Moves between states:
Nik zu Gal
Nik gi Lim
Nik pu Sok
Nik du Dor
Nik ra Tif
Nik da Fut
Guz zu Gef
Guz gi Sok
Guz pu Dor
Guz du Fut
Guz ra Lim
Guz da Ler
Lag zu Las
Lag gi Duz
Lag pu Fos
Lag du Med
Lag ra Pep
Lag da Bel
Raf zu Vig
Raf gi Fos
Raf pu Med
Raf du Bel
Raf ra Duz
Raf da Nos
Ril zu Nel
Ril gi Nat
Ril pu Ros
Ril du Bag
Ril ra Pog
Ril da Nen
Las zu Ror
Las gi Sor
Las pu Pep
Las du Duz
Las ra Tar
Las da Fos
Bag zu Nat
Bag gi Zug
Bag pu Fus
Bag du Lem
Bag ra Luk
Bag da Dib
Tuv zu Bag
Tuv gi Lem
Tuv pu Dib
Tuv du Kul
Tuv ra Fus
Tuv da Tep
Lim zu Mar
Lim gi Guz
Lim pu Met
Lim du Nop
Lim ra Nik
Lim da Riz
Lep zu Far
Lep gi Piz
Lep pu Ril
Lep du Kel
Lep ra Nel
Lep da Luk
Fus zu Luk
Fus gi Tuv
Fus pu Luz
Fus du Zod
Fus ra Nen
Fus da Pif
Bel zu Fos
Bel gi Det
Bel pu Kab
Bel du Nav
Bel ra Sol
Bel da Gal
Vig zu Gol
Vig gi Pep
Vig pu Duz
Vig du Fos
Vig ra Sor
Vig da Med
Duz zu Sor
Duz gi Raf
Duz pu Der
Duz du Sol
Duz ra Lag
Duz da Det
Nav zu Det
Nav gi Dag
Nav pu Mar
Nav du Tif
Nav ra Dar
Nav da Lim
Zod zu Tuv
Zod gi Kul
Zod pu Tep
Zod du Ror
Zod ra Dib
Zod da Gol
Nel zu Lon
Nel gi Lep
Nel pu Pog
Nel du Nat
Nel ra Bal
Nel da Ros
Med zu Duz
Med gi Sol
Med pu Det
Med du Kab
Med ra Der
Med da Nav
Nup zu Pif
Nup gi Gol
Nup pu Las
Nup du Vig
Nup ra Ror
Nup da Lag
Gef zu Nav
Gef gi Tif
Gef pu Lim
Gef du Sok
Gef ra Mar
Gef da Dor
Tep zu Dib
Tep gi Lan
Tep pu Nup
Tep du Tar
Tep ra Pif
Tep da Sor
Dib zu Fus
Dib gi Zod
Dib pu Pif
Dib du Lan
Dib ra Luz
Dib da Nup
Lan zu Zod
Lan gi Ror
Lan pu Gol
Lan du Las
Lan ra Tep
Lan da Vig
Dor zu Lim
Dor gi Nop
Dor pu Riz
Dor du Lon
Dor ra Met
Dor da Nes
Lon zu Nop
Lon gi Far
Lon pu Bal
Lon du Lep
Lon ra Ler
Lon da Pog
Ros zu Pog
Ros gi Luk
Ros pu Zug
Ros du Fus
Ros ra Kel
Ros da Lem
Riz zu Met
Riz gi Ler
Riz pu Far
Riz du Bal
Riz ra Fut
Riz da Lep
Sok zu Tif
Sok gi Met
Sok pu Nop
Sok du Riz
Sok ra Guz
Sok da Lon
Bal zu Ler
Bal gi Nel
Bal pu Piz
Bal du Ril
Bal ra Nes
Bal da Kel
Kul zu Lem
Kul gi Pif
Kul pu Lan
Kul du Nup
Kul ra Zod
Kul da Tar
Kab zu Sol
Kab gi Dar
Kab pu Dag
Kab du Mar
Kab ra Nos
Kab da Tif
Nat zu Lep
Nat gi Kel
Nat pu Luk
Nat du Zug
Nat ra Ril
Nat da Fus
Fut zu Sok
Fut gi Riz
Fut pu Lon
Fut du Nes
Fut ra Nop
Fut da Nel
Zug zu Kel
Zug gi Nen
Zug pu Tuv
Zug du Luz
Zug ra Bag
Zug da Zod
Gol zu Tep
Gol gi Tar
Gol pu Sor
Gol du Pep
Gol ra Nup
Gol da Duz
Nes zu Riz
Nes gi Bal
Nes pu Lep
Nes du Pog
Nes ra Far
Nes da Nat
Far zu Fut
Far gi Nes
Far pu Nel
Far du Piz
Far ra Lon
Far da Ril
Pog zu Bal
Pog gi Ril
Pog pu Kel
Pog du Luk
Pog ra Piz
Pog da Zug
Ler zu Dor
Ler gi Lon
Ler pu Nes
Ler du Nel
Ler ra Riz
Ler da Piz
Kel zu Piz
Kel gi Ros
Kel pu Bag
Kel du Nen
Kel ra Nat
Kel da Tuv
Luk zu Ril
Luk gi Bag
Luk pu Nen
Luk du Tuv
Luk ra Ros
Luk da Luz
Nos zu Med
Nos gi Kab
Nos pu Nav
Nos du Gal
Nos ra Det
Nos da Gef
Fos zu Pep
Fos gi Der
Fos pu Sol
Fos du Det
Fos ra Raf
Fos da Kab
Nop zu Guz
Nop gi Fut
Nop pu Ler
Nop du Far
Nop ra Dor
Nop da Bal
Det zu Der
Det gi Nos
Det pu Dar
Det du Dag
Det ra Bel
Det da Mar
Sol zu Raf
Sol gi Bel
Sol pu Nos
Sol du Dar
Sol ra Med
Sol da Dag
Gal zu Kab
Gal gi Mar
Gal pu Tif
Gal du Lim
Gal ra Dag
Gal da Sok
Dar zu Bel
Dar gi Nav
Dar pu Gal
Dar du Gef
Dar ra Kab
Dar da Nik
Tif zu Dag
Tif gi Nik
Tif pu Guz
Tif du Met
Tif ra Gef
Tif da Nop
Dag zu Nos
Dag gi Gal
Dag pu Gef
Dag du Nik
Dag ra Nav
Dag da Guz
Lem zu Zug
Lem gi Luz
Lem pu Zod
Lem du Pif
Lem ra Tuv
Lem da Lan
Piz zu Nes
Piz gi Pog
Piz pu Nat
Piz du Ros
Piz ra Lep
Piz da Bag
Ror zu Kul
Ror gi Nup
Ror pu Tar
Ror du Sor
Ror ra Lan
Ror da Pep
Tar zu Lan
Tar gi Las
Tar pu Vig
Tar du Lag
Tar ra Gol
Tar da Raf
Pep zu Tar
Pep gi Lag
Pep pu Raf
Pep du Der
Pep ra Vig
Pep da Sol
Luz zu Nen
Luz gi Dib
Luz pu Kul
Luz du Tep
Luz ra Lem
Luz da Ror
Met zu Nik
Met gi Dor
Met pu Fut
Met du Ler
Met ra Sok
Met da Far
Mar zu Dar
Mar gi Gef
Mar pu Nik
Mar du Guz
Mar ra Gal
Mar da Met
Pif zu Luz
Pif gi Tep
Pif pu Ror
Pif du Gol
Pif ra Kul
Pif da Las
Nen zu Ros
Nen gi Fus
Nen pu Lem
Nen du Dib
Nen ra Zug
Nen da Kul
Der zu Lag
Der gi Med
Der pu Bel
Der du Nos
Der ra Fos
Der da Dar
Sor zu Nup
Sor gi Vig
Sor pu Lag
Sor du Raf
Sor ra Las
Sor da Der

The rows follow the links: the fewer symbols apart two states are, the more alike their rows tend to be.

Each row is also shifted at random along 4 hidden directions that mean nothing.

The rows of 62 states, shuffled:
Each row stands for one state.
id 1: [48,84,-10,-85,72,93,76,-24,-13,52,18,-33,152,42,61,108,-19,36,-60,-41,-59,3,-18,-51,242,21,-7,13,114]
id 2: [-136,104,5,-9,12,110,-48,23,16,-56,-79,-7,47,37,50,70,-72,12,-21,-85,44,-20,15,7,84,50,56,68,-61]
id 3: [83,-50,-10,-14,-19,-7,218,-6,8,-71,81,96,63,-69,-19,19,-81,41,-18,131,-35,-55,103,95,-75,-40,0,-203,129]
id 4: [-20,13,-121,46,-3,11,37,46,-45,-84,28,-16,-8,-86,-42,-59,-49,33,55,59,15,-80,42,59,-138,-80,77,38,75]
id 5: [-40,-6,-57,18,-28,36,132,28,-6,-83,71,39,11,-58,-41,1,-97,52,11,81,-19,-72,84,78,-73,-59,59,-88,74]
id 6: [-111,33,-49,-156,45,54,-15,114,41,20,-75,-25,33,-4,93,207,-96,-28,-60,-49,-59,-17,9,-52,4,14,95,45,130]
id 7: [-29,16,56,-164,-65,-37,111,90,49,87,-21,69,94,-16,62,125,-20,-54,-15,-16,-74,140,81,6,-3,-35,-35,-129,20]
id 8: [-71,44,-73,-87,-62,-5,79,76,-23,66,66,-34,89,-64,-29,9,-21,8,47,-11,-132,88,61,-20,33,-139,8,36,78]
id 9: [124,-99,3,84,85,36,-241,-57,6,-63,-105,-60,-97,21,88,29,47,-43,-6,-45,90,-94,-132,-48,-78,101,27,153,-63]
id 10: [-71,-259,97,19,-33,-79,-120,-13,71,25,53,39,-252,-41,-79,24,-32,-34,2,55,-80,20,-13,-86,-120,22,-3,14,-97]
id 11: [-300,115,-43,-59,18,34,-62,96,9,-6,-90,-48,-70,29,-1,57,-70,0,-49,-94,45,-13,2,-38,54,53,80,91,7]
id 12: [-102,19,11,-121,32,88,31,64,70,-11,-57,25,43,3,91,206,-128,-17,-90,-36,-39,-12,42,-24,57,48,61,-41,70]
id 13: [-56,126,76,-54,6,-23,92,-37,-3,83,-10,5,63,92,-5,-8,60,1,-71,-52,34,83,-14,-14,215,79,-90,-89,-26]
id 14: [129,34,-40,123,82,10,60,-109,-75,-70,50,-44,5,25,-36,-125,52,57,-12,51,106,-134,-60,46,88,43,-19,-12,65]
id 15: [178,-24,134,-14,39,-55,41,-77,28,39,-47,53,36,82,75,22,96,-55,-61,11,71,31,-41,5,57,117,-111,-146,-53]
id 16: [-137,-53,-14,75,-62,66,-32,18,40,-124,17,58,-76,-62,-58,21,-155,44,39,32,-16,-61,85,31,-108,-55,101,17,-77]
id 17: [-61,33,152,10,-150,41,183,-47,71,-32,101,172,111,-2,-72,8,-113,32,22,22,-46,111,173,76,94,-69,-39,-205,-168]
id 18: [111,-36,23,115,52,-8,87,-129,-57,-47,112,14,-11,19,-82,-126,20,67,-11,86,35,-81,-35,23,96,40,-54,-63,35]
id 19: [150,-42,9,21,106,-5,-20,-60,-19,-20,-37,-26,-29,35,44,11,57,-4,-54,33,83,-100,-88,8,7,102,-34,-15,73]
id 20: [44,-11,216,69,-50,31,-140,-129,79,4,-54,74,10,113,51,9,28,-46,6,-95,81,92,-23,-17,122,100,-68,-36,-315]
id 21: [-71,-196,-34,17,67,-76,-73,11,-11,61,92,-52,-224,-38,-105,-1,-8,18,-18,80,-108,-52,-73,-115,-30,-2,16,100,132]
id 22: [3,-4,39,-36,75,-96,25,2,5,38,-75,-3,-89,62,19,-13,95,-28,-86,17,110,-35,-65,22,-47,128,-61,-94,35]
id 23: [-16,-86,-55,10,-18,-37,37,65,7,-61,32,44,-86,-88,-26,2,-61,4,21,77,-26,-68,46,44,-206,-57,54,-37,70]
id 24: [-82,54,-89,74,-43,54,28,13,-22,-106,45,-7,22,-64,-68,-58,-83,57,61,27,-1,-56,61,68,-45,-100,79,34,-10]
id 25: [269,-62,20,117,-51,41,43,-88,7,-111,40,73,91,-48,29,-52,-8,9,69,81,15,-59,47,101,-113,-73,-5,-93,-60]
id 26: [6,13,-40,-161,-35,-36,51,109,25,128,-5,-23,109,-50,69,121,13,-50,-2,-27,-132,124,49,-43,-5,-88,-6,2,116]
id 27: [-15,86,6,-158,-50,-39,149,95,27,90,-28,43,139,-2,53,61,4,-35,-32,-29,-39,128,70,28,4,-37,-44,-138,61]
id 28: [-69,67,34,-108,-105,-32,128,56,33,71,34,54,102,-14,-13,21,-6,-17,20,-31,-69,151,100,25,40,-90,-48,-105,-34]
id 29: [235,-142,-1,56,30,-37,10,-94,-31,38,126,-16,15,-27,-45,-52,72,21,31,83,-96,-17,-44,-47,32,-49,-66,26,64]
id 30: [50,-22,27,-7,44,-19,-185,-14,-3,80,-77,-72,-22,62,68,20,105,-57,7,-93,-1,64,-109,-106,61,57,-27,148,-56]
id 31: [-32,32,94,60,-20,31,-197,-62,9,6,-85,-19,-16,91,23,-25,56,-24,21,-118,58,75,-61,-50,114,69,-28,117,-230]
id 32: [125,-20,39,-37,64,-53,-69,-18,-1,84,-66,-51,-3,61,78,16,125,-55,-30,-36,46,32,-98,-44,24,70,-67,19,3]
id 33: [-9,-120,25,73,32,-49,25,-60,-18,8,110,17,-138,-6,-122,-60,4,44,-33,80,-24,-53,-32,-31,41,34,-28,-13,52]
id 34: [-118,-140,-68,32,104,-23,-124,25,-10,-13,30,-87,-244,-25,-77,17,-47,26,-46,43,-22,-132,-96,-88,-46,56,71,153,137]
id 35: [-111,-12,90,-32,34,82,-82,-17,59,25,-30,-4,-13,60,34,148,-75,-17,-64,-55,-55,26,-22,-97,168,77,14,62,-33]
id 36: [79,102,106,28,3,77,31,-111,4,11,12,24,156,100,37,18,22,17,-12,-70,45,56,-2,-2,249,64,-62,-57,-118]
id 37: [-1,29,-100,91,81,-40,18,-39,-101,-21,66,-96,-88,-11,-98,-154,65,62,-8,40,48,-128,-91,5,32,24,13,85,143]
id 38: [5,-152,32,-22,-26,-108,34,48,18,39,34,48,-144,-75,-68,-10,17,-35,2,79,-48,14,25,7,-187,-15,-24,-99,30]
id 39: [212,0,-110,24,30,-114,80,-24,-111,84,98,-90,45,-51,-47,-165,171,21,61,78,-29,4,-60,4,-41,-89,-80,33,156]
id 40: [-183,-72,17,72,-87,-111,-90,71,26,-56,-43,38,-249,-45,-102,-123,13,-36,50,16,85,14,30,56,-303,-12,20,-10,-152]
id 41: [115,23,-44,-8,-29,-148,200,-11,-84,76,78,11,18,-33,-81,-198,143,2,17,94,25,14,5,84,-52,-47,-106,-136,87]
id 42: [-114,75,-130,61,-47,61,-33,35,-52,-70,44,-48,17,-77,-56,-60,-76,61,75,-13,-52,-26,38,14,-35,-123,95,156,7]
id 43: [13,82,-85,14,-53,67,114,-7,-39,-41,110,0,148,-52,-32,-48,-50,62,57,25,-76,13,78,38,62,-133,27,14,61]
id 44: [-153,26,-16,-2,-95,30,37,39,16,-28,69,41,17,-48,-70,2,-97,31,40,-10,-76,48,101,11,-1,-106,45,16,-40]
id 45: [-90,-3,84,42,18,-85,-166,-5,30,-13,-145,-13,-180,71,3,-60,95,-54,-25,-63,178,-4,-73,13,-119,138,-24,24,-176]
id 46: [18,-110,-15,85,88,38,-115,-56,5,-75,-19,-46,-150,12,-15,10,-26,20,-25,32,44,-142,-94,-30,-20,87,53,98,37]
id 47: [-48,-118,69,68,-15,-96,39,-59,-6,11,92,49,-160,-8,-137,-105,18,22,-5,79,0,-1,-17,-2,1,24,-59,-71,-47]
id 48: [2,-9,79,104,57,-23,-6,-83,1,-87,-55,48,-109,64,-32,-84,17,17,-61,20,167,-107,-43,60,-21,138,-24,-93,-90]
id 49: [157,-142,38,55,-32,-56,-19,-47,13,0,53,41,-53,-44,-27,-46,36,-22,51,74,-35,16,-3,6,-107,-42,-46,-51,-45]
id 50: [35,-56,125,-57,27,-42,-55,-26,52,84,-54,20,-25,72,54,85,79,-57,-55,-36,13,78,-57,-71,63,94,-92,-59,-69]
id 51: [-28,71,79,6,-48,120,-83,-4,78,-96,-118,64,107,37,109,116,-81,-44,13,-103,63,23,63,36,-7,29,53,-26,-181]
id 52: [-150,41,-8,-103,-10,40,-71,127,52,10,-120,-6,-7,-2,82,144,-77,-45,-14,-84,1,42,27,-10,-77,9,71,49,-14]
id 53: [-92,92,144,-22,-33,-128,72,-17,-2,54,-77,67,-50,112,-26,-118,129,-45,-71,-54,167,94,-10,79,28,138,-126,-181,-169]
id 54: [-47,76,37,-49,-81,37,-69,65,49,-18,-109,36,73,6,74,62,-20,-60,36,-89,32,94,51,27,-64,-10,18,-11,-149]
id 55: [104,139,45,21,4,155,52,-83,16,-79,-36,55,229,54,109,79,-65,28,-16,-54,38,-23,40,51,158,27,12,-56,-72]
id 56: [52,-35,-92,-22,-10,-108,95,64,-42,22,27,-14,-43,-74,-34,-85,47,-8,23,87,-2,-24,12,61,-185,-68,0,-46,142]
id 57: [-51,-30,-59,44,106,-41,-35,-3,-31,-27,-37,-56,-164,7,-26,-51,24,19,-58,31,89,-135,-93,-9,-50,98,38,54,109]
id 58: [-168,16,-57,-80,-61,-12,-78,115,1,76,-4,-46,-7,-66,-20,49,-35,-13,74,-56,-126,115,45,-61,-49,-122,51,130,2]
id 59: [68,70,-32,-88,-13,66,-52,60,22,9,-90,-24,150,-2,159,126,-15,-40,34,-67,-23,50,6,2,-25,-45,37,53,6]
id 60: [-140,91,-63,52,-68,24,98,31,-39,-84,66,24,25,-38,-88,-97,-88,72,50,27,15,-32,96,80,-23,-83,59,-15,-8]
id 61: [-222,135,-15,-29,19,53,-30,36,3,-4,-61,-36,3,54,0,12,-41,27,-35,-93,56,7,8,-20,122,65,37,63,-21]
id 62: [-89,121,18,-48,-109,-26,21,63,6,41,-30,31,80,3,-7,-38,15,-28,59,-73,-12,155,80,35,-38,-70,-10,-21,-119]

Some states, each with its row:
Luk id 6
Piz id 1
Dib id 62
Nav id 33
Nen id 59
Ros id 12
Ler id 50
Mar id 34
Far id 20
Pep id 3
Nat id 2
Gol id 60
Dag id 18
Riz id 53
Lan id 44
Las id 16
Tep id 17
Sor id 5
Nos id 29

Row, symbols taken left to right, then the row they reach:
id 47 zu pu zu zu gi: id 56
id 38 zu ra zu: id 24
id 42 gi ra du da: id 49
id 48 da du du: id 11
id 40 pu da gi: id 37
id 28 zu zu gi pu gi: id 7
id 46 gi pu da: id 30
id 15 gi pu da: id 61
id 41 gi da zu gi du: id 14
id 35 ra ra gi: id 36
id 10 zu pu zu zu gi: id 23
id 8 pu da pu zu: id 4
id 22 ra du da du: id 55
id 58 du zu du da: id 25
id 32 ra da: id 13
id 31 zu ra zu: id 9
id 21 pu da pu zu: id 19
id 45 du gi da gi du: id 52
id 51 ra da: id 26

